Each row has a name. Each piece below is followed by the name of the row it came from, unless a question asks for something else. Each question is about the rows just above it.

Columns, left to right: N S E L P T V C
-15.7 25.4 34.7 51.0 2.2 50.3 -14.0 -14.9 -> <165>
-76.8 45.9 10.4 84.6 44.9 -16.5 -24.4 -2.4 -> <38>
26.4 -49.9 56.1 48.2 -34.7 35.4 -15.4 5.4 -> <97>
34.6 39.7 59.7 -30.9 19.1 15.6 52.9 -52.0 -> <56>
66.7 -44.3 -24.8 54.3 -29.9 -6.3 4.6 -24.9 -> <193>
56.1 5.4 48.2 -50.0 -34.6 26.4 35.4 -15.4 -> <151>
17.8 -5.8 17.1 -5.7 4.6 -28.4 28.6 16.7 -> <121>
35.4 56.1 -34.6 48.2 -49.9 5.4 -15.4 26.4 -> <115>
44.6 8.0 41.9 -16.7 -2.8 33.8 60.1 -50.1 -> <192>
-30.3 53.4 -13.4 -8.5 -66.7 -66.6 41.6 -27.4 -> <116>
29.9 -61.0 -26.0 49.7 -23.7 38.9 29.7 27.0 -> <85>
Count the entries of 26.4 -49.9 56.1 48.2 -34.7 35.4 -15.4:
7
56.1 8.0 is in which column, read top down?
S
Put -50.0 -34.6 -15.4 5.4 26.4 35.4 48.2 56.1 back in order: which row is it?
<151>
Which row holds these entries in another order? -66.7 -66.6 -30.3 -27.4 -13.4 -8.5 41.6 53.4
<116>
Which column holds this, read top down? -16.5 35.4 15.6 -6.3 26.4 -28.4 5.4 33.8 -66.6 38.9
T
Put -49.9 5.4 -15.4 26.4 35.4 56.1 -34.6 48.2 back in order: which row is it?
<115>
Which row holds 8.0 41.9 -16.7?
<192>

Columns, left to right: U H Q K
-90.1 38.7 -27.1 -11.1 = <138>
-47.2 23.6 -34.5 -30.9 = <41>
-47.2 23.6 -34.4 -30.9 = <58>
-11.0 -27.1 38.7 -90.1 = <9>
Count the entries of -47.2 23.6 -34.4 -30.9:
4
-27.1 -90.1 38.7 -11.1 is which row reordered?
<138>
Which column holds -34.5 -34.4 38.7 top down?
Q
Put -47.2 -34.5 -30.9 23.6 back in order: which row is it?
<41>
-90.1 -47.2 -47.2 is in which column, read top down?
U
23.6 -34.5 -30.9 is in which row?
<41>
Which column holds this, read top down? -30.9 -90.1
K

Columns, left to right: M W J A F
-37.7 -36.2 41.6 0.3 -71.7  <111>
-11.1 -14.8 -57.6 1.4 -9.0  <62>
-1.1 -29.2 28.6 11.2 -16.6  <44>
-9.6 -13.9 -60.3 0.2 -9.2  <127>
-37.7 -36.2 41.6 7.3 17.3  <160>
25.9 10.3 6.2 -44.3 62.6  <163>
-19.8 -21.9 22.9 26.4 -10.7  <108>
Where do -37.7 -36.2 41.6 7.3 appear?
<160>
Which column holds this, read top down? -36.2 -14.8 -29.2
W
Number of entries in -37.7 -36.2 41.6 0.3 -71.7:
5
How many entries does -19.8 -21.9 22.9 26.4 -10.7 have?
5
Which column holds this, read top down? -36.2 10.3 -21.9
W
Number of entries in -37.7 -36.2:
2

Columns, left to right: B D R Y Z
21.5 37.4 -39.8 -22.6 40.4 -> <117>
29.3 -9.0 19.0 -49.4 -9.2 -> <24>
24.0 21.9 -42.3 -77.4 32.8 -> <156>
21.5 37.4 -40.3 8.7 8.6 -> <5>
-9.0 29.3 43.0 49.2 -14.7 -> <161>
57.8 -9.7 43.0 -20.2 -14.7 -> <20>
-46.9 -26.7 16.9 -14.3 -41.7 -> <64>
-0.3 34.0 3.4 11.3 -10.8 -> <168>
7.5 43.6 -44.1 22.8 40.0 -> <91>
find: 29.3 -9.0
<24>
Which column holds this, read top down? 24.0 21.5
B

Columns, left to right: fur fupof Kan Nobon
0.9 -20.9 -20.2 52.0 : <23>
5.9 -22.5 -73.7 7.1 : <110>
-5.6 -37.9 19.0 -20.5 : <126>
0.3 36.6 -12.1 11.5 : <212>
-36.9 37.9 -10.3 14.6 : <129>
-28.8 -14.9 82.5 -25.7 : <148>
14.9 -11.4 72.8 -45.2 : <176>
33.0 -3.4 -24.2 26.7 : <68>
0.8 -54.2 21.9 18.4 : <183>
-13.3 -7.8 10.3 -32.0 : <28>
18.3 -54.2 21.9 0.8 : <84>
-14.8 7.2 -6.3 47.2 : <197>
Which row holds these entries in another order? 14.9 72.8 -11.4 -45.2
<176>
Put 18.4 21.9 -54.2 0.8 back in order: which row is it?
<183>

Columns, left to right: Gem nipi zemu zeleb Pati Ver
-16.0 -50.4 -59.2 16.1 4.8 66.0  <167>
-8.2 -85.8 10.7 87.3 16.4 38.5  <171>
-19.7 8.2 -45.9 -43.8 12.2 12.5  <184>
26.6 49.7 26.4 -50.3 62.3 21.7  <146>
-17.6 22.9 -15.6 -1.1 1.1 18.7  <103>
-16.0 -50.4 -59.2 32.0 -34.5 -25.0  <145>
-7.2 -10.2 15.5 41.8 -18.6 20.0  <170>
5.6 22.1 22.6 -20.8 30.2 26.2  <188>
46.9 -10.3 29.7 47.9 -49.3 -22.9  <185>
50.7 -34.4 -38.7 -36.7 16.6 50.3  <70>
26.6 21.7 62.3 -50.3 49.7 26.3  <86>
-45.9 -43.8 -19.7 8.2 12.2 12.5 is which row reordered?
<184>
How many entries does -16.0 -50.4 -59.2 32.0 have?
4
Put 62.3 21.7 26.6 49.7 26.4 -50.3 back in order: which row is it?
<146>

Columns, left to right: gabuk taf dobu roz Keb kuru gakit Lodis Zon
36.9 -1.1 64.8 44.6 -22.9 -52.1 64.8 53.2 19.7 : <34>
43.4 8.0 38.7 44.7 -21.6 -36.9 65.1 18.6 -61.6 : <207>
-19.6 -18.7 44.6 -26.8 -19.4 11.6 4.6 45.1 5.4 : <94>
1.8 -10.3 89.7 -41.7 -38.3 62.9 -40.2 23.3 90.9 : <195>
45.8 43.2 9.0 33.5 38.3 -47.2 -22.2 -22.9 6.5 : <100>
-18.2 -14.9 48.3 -33.3 -23.7 25.6 0.4 32.0 17.5 : <33>
48.7 44.2 7.2 32.9 39.9 -48.7 -22.7 -26.0 10.0 : <135>
-26.8 -20.3 48.3 -34.4 -29.5 14.0 2.3 28.6 -57.5 : <141>
-19.6 -18.7 44.6 -61.5 -26.8 21.9 81.4 -46.0 -11.3 : <153>
-13.1 -14.2 49.3 -0.7 -24.9 10.6 15.3 40.0 -8.0 : <119>
26.9 -44.8 -44.5 33.3 -62.8 61.7 -28.2 -1.0 53.2 : <73>
Which column holds -33.3 32.9 -34.4 top down?
roz
38.7 44.6 89.7 is in which column, read top down?
dobu
Number of entries in -19.6 -18.7 44.6 -26.8 -19.4 11.6 4.6:
7
Count the entries of 48.7 44.2 7.2 32.9 39.9 -48.7 -22.7 -26.0 10.0:
9
find: -19.6 -18.7 44.6 -26.8 -19.4 11.6 4.6 45.1 5.4
<94>
Number of entries in -26.8 -20.3 48.3 -34.4 -29.5 14.0 2.3:
7

Columns, left to right: meno sida Riz Verup
1.1 7.2 -4.0 -4.5 : <16>
11.6 -3.9 -3.5 6.3 : <83>
-17.5 -70.1 57.4 49.8 : <78>
-4.0 -3.5 11.6 6.3 : <102>
2.0 7.2 -4.0 -16.6 : <72>
Which column holds -70.1 -3.5 7.2 top down?
sida
find: 1.1 7.2 -4.0 -4.5
<16>
Number of entries in -17.5 -70.1:
2
Number of entries in 11.6:
1
49.8 6.3 is in which column, read top down?
Verup
Which row holds these entries in another order? 6.3 -3.5 -4.0 11.6
<102>
Number of entries in 2.0 7.2 -4.0:
3

Columns, left to right: migiv pagum luzo bilas Kufi nupu kimub gos
-7.3 3.3 -43.6 82.3 9.6 -20.7 -7.2 -4.5 : <71>
-7.2 9.6 -43.6 82.3 -4.4 3.3 -20.8 -7.2 : <95>
9.6 -7.3 3.3 82.3 -20.8 -43.6 -7.2 -4.5 : <7>
find: -7.2 9.6 -43.6
<95>
Which column holds -43.6 -43.6 top down?
luzo
Count the entries of 9.6 -7.3:
2
find: -43.6 82.3 9.6 -20.7
<71>
Put 82.3 9.6 -20.7 -7.2 -4.5 -7.3 3.3 -43.6 back in order: which row is it?
<71>
Which row holds these entries in another order? -4.5 -7.3 3.3 -43.6 82.3 9.6 -20.7 -7.2
<71>
Which row holds these entries in another order? -4.5 -7.2 -43.6 -20.8 82.3 3.3 -7.3 9.6
<7>

Columns, left to right: mevom Pof Tizen Nimez Buno Senub Zepuf Dapu Pibi
-0.5 -1.9 -1.1 1.9 -1.4 -3.0 1.3 -1.9 0.7 -> <10>
-1.7 15.9 6.6 -24.6 12.5 23.1 -7.5 13.0 -11.8 -> <98>
2.8 -60.0 -26.7 87.0 -44.3 -86.3 28.8 -46.9 39.8 -> <106>
-1.7 25.3 6.6 -24.6 12.5 23.1 -7.5 13.0 -11.8 -> <90>
Number of entries in -1.7 25.3 6.6 -24.6 12.5 23.1 -7.5 13.0 -11.8:
9
-24.6 -11.8 -7.5 -1.7 6.6 12.5 13.0 23.1 25.3 is which row reordered?
<90>

